Below is a small trained network, with its code and all its weights. Each question gives an input and a target symbol and asks what happens when units are switched off, that is, made to give their printed mean instead of their output.

import numpy as np


def w(rows, s, z=0):
    codes = np.array(rows[::2]) - 128.0
    scale = np.full(codes.shape[1], s)
    scale[-1] = z or s
    return codes * scale


def f(y):
    return np.maximum(y, 0)


def softmax(a):
    e = np.exp(a - a.max(-1, keepdims=True))
    return e / e.sum(-1, keepdims=True)


def log_softmax(a):
    a = a - a.max(-1, keepdims=True)
    return a - np.log(np.exp(a).sum(-1, keepdims=True))


def net(x, mask):
    ids = ['βγδηλξσφω'.index(c) for c in x.split()]
    T = len(ids)
    res = E[ids] + P[:T]
    u = 0
    for l in range(2):
        r = res
        for j in range(3):
            rows = slice(3 * j, 3 * j + 3)
            q, k, v = (r @ M[l][rows].T for M in (Q, K, V))
            z = softmax(np.where(np.tri(T) > 0, q @ k.T / 3**0.5, -1e9)) @ v
            o = O[l][rows]
            res = res + np.where(mask[u + j], z, o[:, -1]) @ o[:, :-1]
        u += 3
        y = f(res @ A[l][:, :-1].T + A[l][:, -1])
        res = res + np.where(mask[u : u + 4], y, B[l][:, -1]) @ B[l][:, :-1]
        u += 4
    return log_softmax(res[-1] @ U[:, :-1].T + U[:, -1])


Q, K, V, O, A, B = {}, {}, {}, {}, {}, {}
E = w([
[94,215,155,101,48,153,142,160],'β',
[125,188,155,182,81,174,197,159],'γ',
[8,156,223,135,115,146,138,229],'δ',
[153,179,135,58,83,112,171,95],'η',
[156,138,173,138,126,201,99,89],'λ',
[112,156,124,105,153,117,177,222],'ξ',
[101,119,120,71,105,218,73,196],'σ',
[182,9,129,93,125,127,191,113],'φ',
[169,116,149,175,175,196,122,158],'ω',
],0.016)
P = w([
[195,39,90,239,9,123,91,114],'0',
[123,84,132,253,83,54,114,123],'1',
[136,148,145,184,86,75,118,122],'2',
[127,150,164,166,102,110,136,127],'3',
[111,164,169,139,124,115,149,135],'4',
[118,173,166,109,124,141,153,139],'5',
[92,157,172,97,149,138,176,141],'6',
[94,147,191,83,160,160,182,117],'7',
[119,170,149,47,162,188,179,128],'8',
[83,141,78,94,198,178,194,110],'9',
[96,91,114,124,162,194,120,52],'10',
],0.0081)
Q[0] = w([
[101,210,129,56,186,254,244,153],'0.h0',
[47,181,85,149,124,63,172,99],'0.h0',
[104,103,186,127,93,103,211,127],'0.h0',
[68,149,110,140,160,67,65,92],'0.h1',
[136,132,134,48,135,143,78,112],'0.h1',
[135,127,176,82,172,226,187,105],'0.h1',
[166,131,25,115,175,41,164,218],'0.h2',
[146,77,78,203,173,24,33,66],'0.h2',
[57,182,179,112,35,167,179,141],'0.h2',
],0.0086)
K[0] = w([
[75,191,175,59,254,238,160,75],'0.h0',
[155,126,133,190,87,188,64,141],'0.h0',
[171,59,143,66,212,102,95,162],'0.h0',
[163,94,171,156,59,123,114,132],'0.h1',
[103,183,188,164,162,94,166,112],'0.h1',
[107,193,120,59,115,158,153,137],'0.h1',
[95,109,240,143,47,132,42,82],'0.h2',
[122,113,89,214,26,79,58,170],'0.h2',
[133,125,124,96,249,208,135,132],'0.h2',
],0.0085)
V[0] = w([
[147,98,26,134,193,161,5,110],'0.h0',
[215,116,49,200,110,81,204,100],'0.h0',
[112,133,158,196,208,254,142,182],'0.h0',
[113,162,192,152,156,143,188,180],'0.h1',
[125,62,108,193,120,87,145,99],'0.h1',
[157,112,110,242,122,94,60,144],'0.h1',
[163,169,83,114,177,77,240,250],'0.h2',
[164,88,64,114,209,137,178,173],'0.h2',
[100,92,73,5,35,89,184,176],'0.h2',
],0.0075)
O[0] = w([
[129,185,246,104,161,208,108,108,2],'0.h0',
[159,115,109,61,90,171,255,192,32],'0.h0',
[36,135,123,159,172,139,187,61,223],'0.h0',
[103,120,48,123,83,98,187,68,214],'0.h1',
[77,161,189,138,73,126,184,152,79],'0.h1',
[104,133,222,106,140,181,233,182,99],'0.h1',
[152,166,20,104,133,126,198,182,170],'0.h2',
[92,191,61,129,87,132,237,148,106],'0.h2',
[215,174,75,161,179,60,72,185,161],'0.h2',
],0.0074,0.0081)
A[0] = w([
[189,194,111,250,140,209,139,129,248],'0.n0',
[99,57,78,175,160,253,91,161,240],'0.n1',
[200,142,151,151,34,157,110,43,116],'0.n2',
[78,206,178,75,116,3,151,106,4],'0.n3',
],0.0054,0.0037)
B[0] = w([
[42,239,178,119,75,57,52,177,228],'0.n0',
[88,142,78,13,129,29,213,140,253],'0.n1',
[84,181,47,110,115,47,76,176,162],'0.n2',
[131,255,225,79,175,147,198,77,175],'0.n3',
],0.0062,0.0052)
Q[1] = w([
[191,53,157,119,95,204,120,195],'1.h0',
[128,113,66,60,202,126,104,97],'1.h0',
[110,209,142,125,122,112,76,151],'1.h0',
[81,172,112,186,137,97,107,154],'1.h1',
[66,158,124,155,128,69,89,170],'1.h1',
[141,60,121,119,197,193,102,254],'1.h1',
[166,66,189,178,126,192,92,161],'1.h2',
[111,136,87,220,160,186,125,108],'1.h2',
[140,118,137,127,139,211,164,81],'1.h2',
],0.0069)
K[1] = w([
[244,75,185,103,131,113,145,150],'1.h0',
[191,139,111,161,187,122,152,54],'1.h0',
[130,214,160,114,184,86,100,175],'1.h0',
[153,90,174,53,211,113,97,65],'1.h1',
[142,118,2,75,142,134,146,95],'1.h1',
[163,156,172,130,13,58,119,118],'1.h1',
[118,129,209,210,41,85,95,185],'1.h2',
[115,199,180,181,161,106,79,193],'1.h2',
[35,183,143,81,114,126,167,161],'1.h2',
],0.0069)
V[1] = w([
[120,207,101,197,40,165,82,104],'1.h0',
[103,102,141,136,88,163,128,187],'1.h0',
[137,107,131,124,212,79,90,170],'1.h0',
[138,77,148,174,155,150,131,141],'1.h1',
[163,158,169,144,128,82,165,52],'1.h1',
[152,83,114,69,171,109,174,132],'1.h1',
[185,186,92,146,151,153,150,145],'1.h2',
[138,254,158,125,154,78,118,139],'1.h2',
[138,113,90,86,150,109,134,129],'1.h2',
],0.01)
O[1] = w([
[99,46,158,25,255,129,154,164,253],'1.h0',
[88,156,83,151,208,51,168,105,109],'1.h0',
[143,169,126,110,73,106,154,102,126],'1.h0',
[98,179,52,73,147,101,192,123,11],'1.h1',
[102,79,202,107,63,67,162,229,82],'1.h1',
[137,177,178,118,79,64,157,139,144],'1.h1',
[127,95,95,92,133,113,118,118,97],'1.h2',
[16,117,84,112,121,168,62,174,171],'1.h2',
[151,200,202,99,111,165,126,151,233],'1.h2',
],0.0081,0.0063)
A[1] = w([
[128,236,240,75,132,158,189,150,77],'1.n0',
[79,255,148,41,114,220,198,152,254],'1.n1',
[147,58,118,78,101,118,190,125,157],'1.n2',
[78,232,177,128,80,127,121,126,19],'1.n3',
],0.0057,0.0022)
B[1] = w([
[190,42,93,190,64,58,111,68,197],'1.n0',
[141,131,128,254,79,191,166,152,253],'1.n1',
[195,189,156,134,155,198,149,90,156],'1.n2',
[233,88,86,155,176,238,183,139,190],'1.n3',
],0.0078,0.0072)
U = w([
[196,21,82,124,213,109,103,147,140],'β',
[170,58,96,83,205,139,177,132,151],'γ',
[73,135,44,139,114,1,102,28,46],'δ',
[137,122,192,123,65,79,70,218,170],'η',
[115,109,235,91,95,130,125,125,253],'λ',
[115,217,90,128,109,130,141,180,50],'ξ',
[180,243,196,185,231,156,70,131,162],'σ',
[210,100,124,174,149,107,110,127,148],'φ',
[121,95,133,125,84,190,164,107,108],'ω',
],0.0065,0.0036)

Each question gives the input, a string of symbols that net reads in full, and the target symbol t.
The units are the heads (3 rows each of Q, K, V and O) and the neurons (one row each of A and B). Each row of codes is followed by its name. A weight is (code - 128) times the scale printed after its matrix; where a second scale follows, it is the last column's (O, A, B and U).
mask holds one flag per unit, layer by layer, with each layer's heads first. A switched-off unit (its flag False) gives its mean, the last column of its rows in O or B, instead of its output. The means were averaged over made-up inputs and are rounded, as every weight is.
A unit's drop is (log p(t) with every unit on - log p(t) with that unit switched off) / (log p(t) with every unit on - log p(t) with every unit switched off).
The circuit of an input: a set's keep is (log p(t) with only the set's units on - log p(t) with every unit switched off) / (log p(t) with every unit on - log p(t) with every unit switched off). Starting from the 12 units with the biggest drops (on a tie, the unit counted first), units are removed one at a time, each time the one whose removal leaves the highest keep (on an exact tie, the one counted first), for as long as the keep stays at least 0.8.
circuit, biggest first: the units of the circuit, biggest drop first
k most important neurons: the k neurons with the biggest drops, biggest first
top k neurons in layer l: the k neurons of layer l with the biggest drops, biggest first
input ω δ η δ δ σ ξ δ σ δ, target σ: circuit, biggest first -> 1.h1, 0.h0
input δ ξ δ ξ, target δ: 3 most important neurons -> 1.n3, 1.n1, 0.n1
input δ β λ β, target λ: circuit, biggest first -> 0.h2
input φ ξ β, target φ: circuit, biggest first -> 1.n0, 1.h2
input η λ β ξ σ φ σ, target φ: 4 most important neurons -> 1.n0, 0.n0, 0.n1, 1.n3
input σ σ β δ δ γ β, target δ: top 3 neurons in layer 1 -> 1.n3, 1.n1, 1.n2
input γ δ ω φ σ σ φ δ ξ γ η, target γ: circuit, biggest first -> 1.h0, 0.h2, 0.n0
input δ β δ δ δ η η, target η: circuit, biggest first -> 1.h1, 0.h2, 1.h2
input η γ σ λ σ δ γ ω σ, target ω: circuit, biggest first -> 0.h2, 1.n1
input ω ξ δ δ β β λ, target β: circuit, biggest first -> 1.h0, 0.h1
input λ η ξ δ η δ β δ β φ, target φ: circuit, biggest first -> 1.h0, 1.h2, 0.h1
input δ λ φ ξ η, target ξ: 2 most important neurons -> 1.n1, 0.n3
input σ δ δ ω β η φ δ, target φ: top 2 neurons in layer 0 -> 0.n3, 0.n0
input σ σ φ η, target φ: 2 most important neurons -> 1.n0, 0.n0
input δ φ β γ δ ξ γ σ γ, target σ: circuit, biggest first -> 0.h0
input σ η β, target σ: 3 most important neurons -> 0.n1, 1.n0, 0.n3
input γ β γ δ φ δ δ ξ, target δ: 2 most important neurons -> 0.n1, 1.n3
input δ δ δ σ δ β, target σ: 3 most important neurons -> 0.n3, 0.n1, 1.n0
input ξ δ δ ξ δ β η δ, target η: circuit, biggest first -> 1.h1, 0.h2
input λ δ δ σ ξ ξ λ ξ γ, target ξ: circuit, biggest first -> 0.h2
input β σ η ω, target η: 2 most important neurons -> 0.n0, 1.n3
input β φ γ β δ, target δ: 2 most important neurons -> 1.n0, 0.n1
input σ β γ δ β δ ω β, target ω: 2 most important neurons -> 1.n1, 0.n3
input φ δ σ δ γ δ γ, target δ: top 2 neurons in layer 1 -> 1.n3, 1.n1
input δ ξ η ξ φ γ β, target φ: 2 most important neurons -> 1.n0, 1.n1
input σ φ σ σ γ δ δ, target δ: top 2 neurons in layer 1 -> 1.n1, 1.n2
